Below are the code and all the weights of a small trained network. Each question names an input and a target symbol and asks about switching units off, where a switched-off unit gives its printed mean instead of its output.

import numpy as np


def w(rows, s, z=0):
    codes = np.array(rows[::2]) - 128.0
    scale = np.full(codes.shape[1], s)
    scale[-1] = z or s
    return codes * scale


def f(y):
    return np.maximum(y, 0)


def softmax(a):
    e = np.exp(a - a.max(-1, keepdims=True))
    return e / e.sum(-1, keepdims=True)


def log_softmax(a):
    a = a - a.max(-1, keepdims=True)
    return a - np.log(np.exp(a).sum(-1, keepdims=True))


def net(x, mask):
    ids = ['ΛΦγζθπτ'.index(c) for c in x.split()]
    T = len(ids)
    res = E[ids] + P[:T]
    u = 0
    for l in range(3):
        r = res
        for j in range(3):
            rows = slice(2 * j, 2 * j + 2)
            q, k, v = (r @ M[l][rows].T for M in (Q, K, V))
            z = softmax(np.where(np.tri(T) > 0, q @ k.T / 2**0.5, -1e9)) @ v
            o = O[l][rows]
            res = res + np.where(mask[u + j], z, o[:, -1]) @ o[:, :-1]
        u += 3
        y = f(res @ A[l][:, :-1].T + A[l][:, -1])
        res = res + np.where(mask[u : u + 4], y, B[l][:, -1]) @ B[l][:, :-1]
        u += 4
    return log_softmax(res[-1] @ U[:, :-1].T + U[:, -1])


Q, K, V, O, A, B = {}, {}, {}, {}, {}, {}
E = w([
[134,181,251],'Λ',
[25,74,136],'Φ',
[132,128,141],'γ',
[153,83,170],'ζ',
[101,138,61],'θ',
[170,34,169],'π',
[232,104,83],'τ',
],0.013)
P = w([
[191,70,170],'0',
[93,143,93],'1',
[254,40,173],'2',
[113,130,79],'3',
[252,77,129],'4',
[131,155,62],'5',
[216,51,134],'6',
],0.0079)
Q[0] = w([
[118,51,120],'L0H1',
[116,1,9],'L0H1',
[6,93,36],'L0H2',
[235,161,146],'L0H2',
[58,213,99],'L0H3',
[153,59,35],'L0H3',
],0.0088)
K[0] = w([
[205,91,66],'L0H1',
[187,213,67],'L0H1',
[5,29,108],'L0H2',
[196,216,77],'L0H2',
[201,2,98],'L0H3',
[23,87,103],'L0H3',
],0.0077)
V[0] = w([
[18,152,59],'L0H1',
[38,1,169],'L0H1',
[117,230,216],'L0H2',
[71,80,150],'L0H2',
[102,80,160],'L0H3',
[66,161,137],'L0H3',
],0.0066)
O[0] = w([
[72,138,34,34],'L0H1',
[40,1,105,252],'L0H1',
[51,30,64,93],'L0H2',
[157,168,116,189],'L0H2',
[153,101,116,202],'L0H3',
[183,150,47,128],'L0H3',
],0.0064,0.0037)
A[0] = w([
[180,121,116,133],'L0N1',
[111,250,92,138],'L0N2',
[89,95,93,4],'L0N3',
[148,93,155,51],'L0N4',
],0.014,0.0039)
B[0] = w([
[72,130,132,226],'L0N1',
[146,8,160,143],'L0N2',
[115,138,150,192],'L0N3',
[173,103,81,253],'L0N4',
],0.011,0.0034)
Q[1] = w([
[192,163,175],'L1H1',
[178,166,4],'L1H1',
[168,176,73],'L1H2',
[52,89,18],'L1H2',
[18,168,255],'L1H3',
[61,105,16],'L1H3',
],0.0069)
K[1] = w([
[149,123,130],'L1H1',
[249,122,152],'L1H1',
[119,77,135],'L1H2',
[163,106,184],'L1H2',
[67,144,186],'L1H3',
[81,167,75],'L1H3',
],0.012)
V[1] = w([
[168,101,81],'L1H1',
[123,170,96],'L1H1',
[168,181,62],'L1H2',
[58,72,229],'L1H2',
[27,86,138],'L1H3',
[189,129,254],'L1H3',
],0.0057)
O[1] = w([
[87,204,120,127],'L1H1',
[112,43,104,69],'L1H1',
[119,124,100,26],'L1H2',
[130,151,255,254],'L1H2',
[191,91,178,185],'L1H3',
[60,87,98,182],'L1H3',
],0.006,0.0052)
A[1] = w([
[1,137,165,80],'L1N1',
[84,132,105,3],'L1N2',
[61,211,184,44],'L1N3',
[163,87,85,196],'L1N4',
],0.0073,0.0067)
B[1] = w([
[1,123,19,192],'L1N1',
[186,181,169,128],'L1N2',
[141,22,198,136],'L1N3',
[108,112,172,254],'L1N4',
],0.0087,0.0035)
Q[2] = w([
[86,93,225],'L2H1',
[148,230,65],'L2H1',
[189,150,184],'L2H2',
[78,158,107],'L2H2',
[150,113,150],'L2H3',
[150,108,248],'L2H3',
],0.012)
K[2] = w([
[248,142,161],'L2H1',
[62,189,57],'L2H1',
[144,158,207],'L2H2',
[124,109,158],'L2H2',
[88,98,66],'L2H3',
[195,138,25],'L2H3',
],0.011)
V[2] = w([
[139,128,192],'L2H1',
[176,117,151],'L2H1',
[51,194,165],'L2H2',
[9,206,2],'L2H2',
[92,229,201],'L2H3',
[241,159,45],'L2H3',
],0.0065)
O[2] = w([
[118,181,125,193],'L2H1',
[67,137,84,170],'L2H1',
[131,217,190,126],'L2H2',
[5,177,112,2],'L2H2',
[153,200,189,109],'L2H3',
[185,157,52,41],'L2H3',
],0.011,0.0093)
A[2] = w([
[34,92,119,222],'L2N1',
[185,125,122,2],'L2N2',
[244,64,63,149],'L2N3',
[254,214,165,168],'L2N4',
],0.0072,0.0083)
B[2] = w([
[108,162,127,231],'L2N1',
[87,19,244,130],'L2N2',
[75,139,2,254],'L2N3',
[156,234,67,200],'L2N4',
],0.0095,0.0089)
U = w([
[153,113,254,177],'Λ',
[99,224,43,133],'Φ',
[49,42,55,1],'γ',
[18,176,89,204],'ζ',
[116,55,97,98],'θ',
[134,132,138,177],'π',
[191,222,206,132],'τ',
],0.0075,0.0063)

Each question gives the input, a string of symbols that net reads in full, and the target symbol t.
The units are the heads (2 rows each of Q, K, V and O) and the neurons (one row each of A and B). Each row of codes is followed by its name. A weight is (code - 128) times the scale printed after its matrix; where a second scale follows, it is the last column's (O, A, B and U).
mask holds one flag per unit, layer by layer, with each layer's heads first. A switched-off unit (its flag False) gives its mean, the last column of its rows in O or B, instead of its output. The means were averaged over made-up inputs and are rounded, as every weight is.
A unit's drop is (log p(t) with every unit on - log p(t) with that unit switched off) / (log p(t) with every unit on - log p(t) with every unit switched off).
The circuit of an input: a set's keep is (log p(t) with only the set's units on - log p(t) with every unit switched off) / (log p(t) with every unit on - log p(t) with every unit switched off). Starting from the 12 units with the biggest drops (on a tie, the unit counted first), units are removed one at a time, each time the one whose removal leaves the highest keep (on an exact tie, the one counted first), for as long as the keep stays at least 0.8.
units of the circuit, in order: the units of the circuit, biggest drop first
unit that matters most: the unit with the biggest drop
k most important neurons: the k neurons with the biggest drops, biggest first
which heads matter: for each layer, one digit per head in row order, 1 if its drop is at least 0.15 and else 0, layers parted by /
drop when u is switched off: that unit's drop, to one decimal
input Φ Φ Λ Λ, target Λ: units of the circuit, in order : L2N3, L2H3
input Λ τ ζ, target Φ: which heads matter : 100 / 000 / 001
input Φ Φ Λ π Φ Φ ζ, target γ: units of the circuit, in order : L2N3, L0N4, L2H3, L0H1
input Φ Λ γ τ Φ, target Φ: 3 most important neurons : L2N4, L2N3, L1N1
input τ π Λ, target Φ: which heads matter : 000 / 000 / 011
input Λ γ τ, target Φ: which heads matter : 100 / 000 / 000
input τ Λ Φ Φ ζ Λ, target ζ: unit that matters most : L1N1
input Φ τ θ, target Φ: units of the circuit, in order : L2H3, L0H1, L2N4
input τ Φ ζ π ζ τ ζ, target Φ: units of the circuit, in order : L2H3, L2N3
input Φ Λ Λ Λ, target Λ: 2 most important neurons : L2N3, L2N4
input Λ Φ π Φ Λ, target γ: units of the circuit, in order : L0N4, L2H3, L0H2
input θ Λ Φ γ τ, target Φ: units of the circuit, in order : L2N4, L2N3
input Φ Φ Φ, target Λ: which heads matter : 100 / 001 / 001
input Φ ζ Φ Λ τ τ Λ, target Φ: 3 most important neurons : L2N4, L2N3, L1N1
input Λ Λ Φ τ π, target Φ: unit that matters most : L0H1
input Λ Φ Φ Φ Φ ζ π, target γ: units of the circuit, in order : L2N3, L0N4, L2H3
input Φ Λ Λ γ, target τ: which heads matter : 100 / 011 / 001
input ζ θ Φ ζ Λ, target θ: which heads matter : 110 / 000 / 010
input π Φ π ζ, target γ: 2 most important neurons : L0N4, L2N3
input Φ Φ Φ ζ Λ, target θ: unit that matters most : L1H3
input Φ γ θ τ τ Φ Φ, target Φ: 3 most important neurons : L1N1, L2N4, L2N3
input ζ Φ Φ τ π, target Φ: 2 most important neurons : L2N3, L2N4
input Λ τ γ, target Φ: drop when L2N3 is switched off : 0.3
input Λ Φ Λ τ ζ τ γ, target Φ: drop when L1H2 is switched off : -0.1
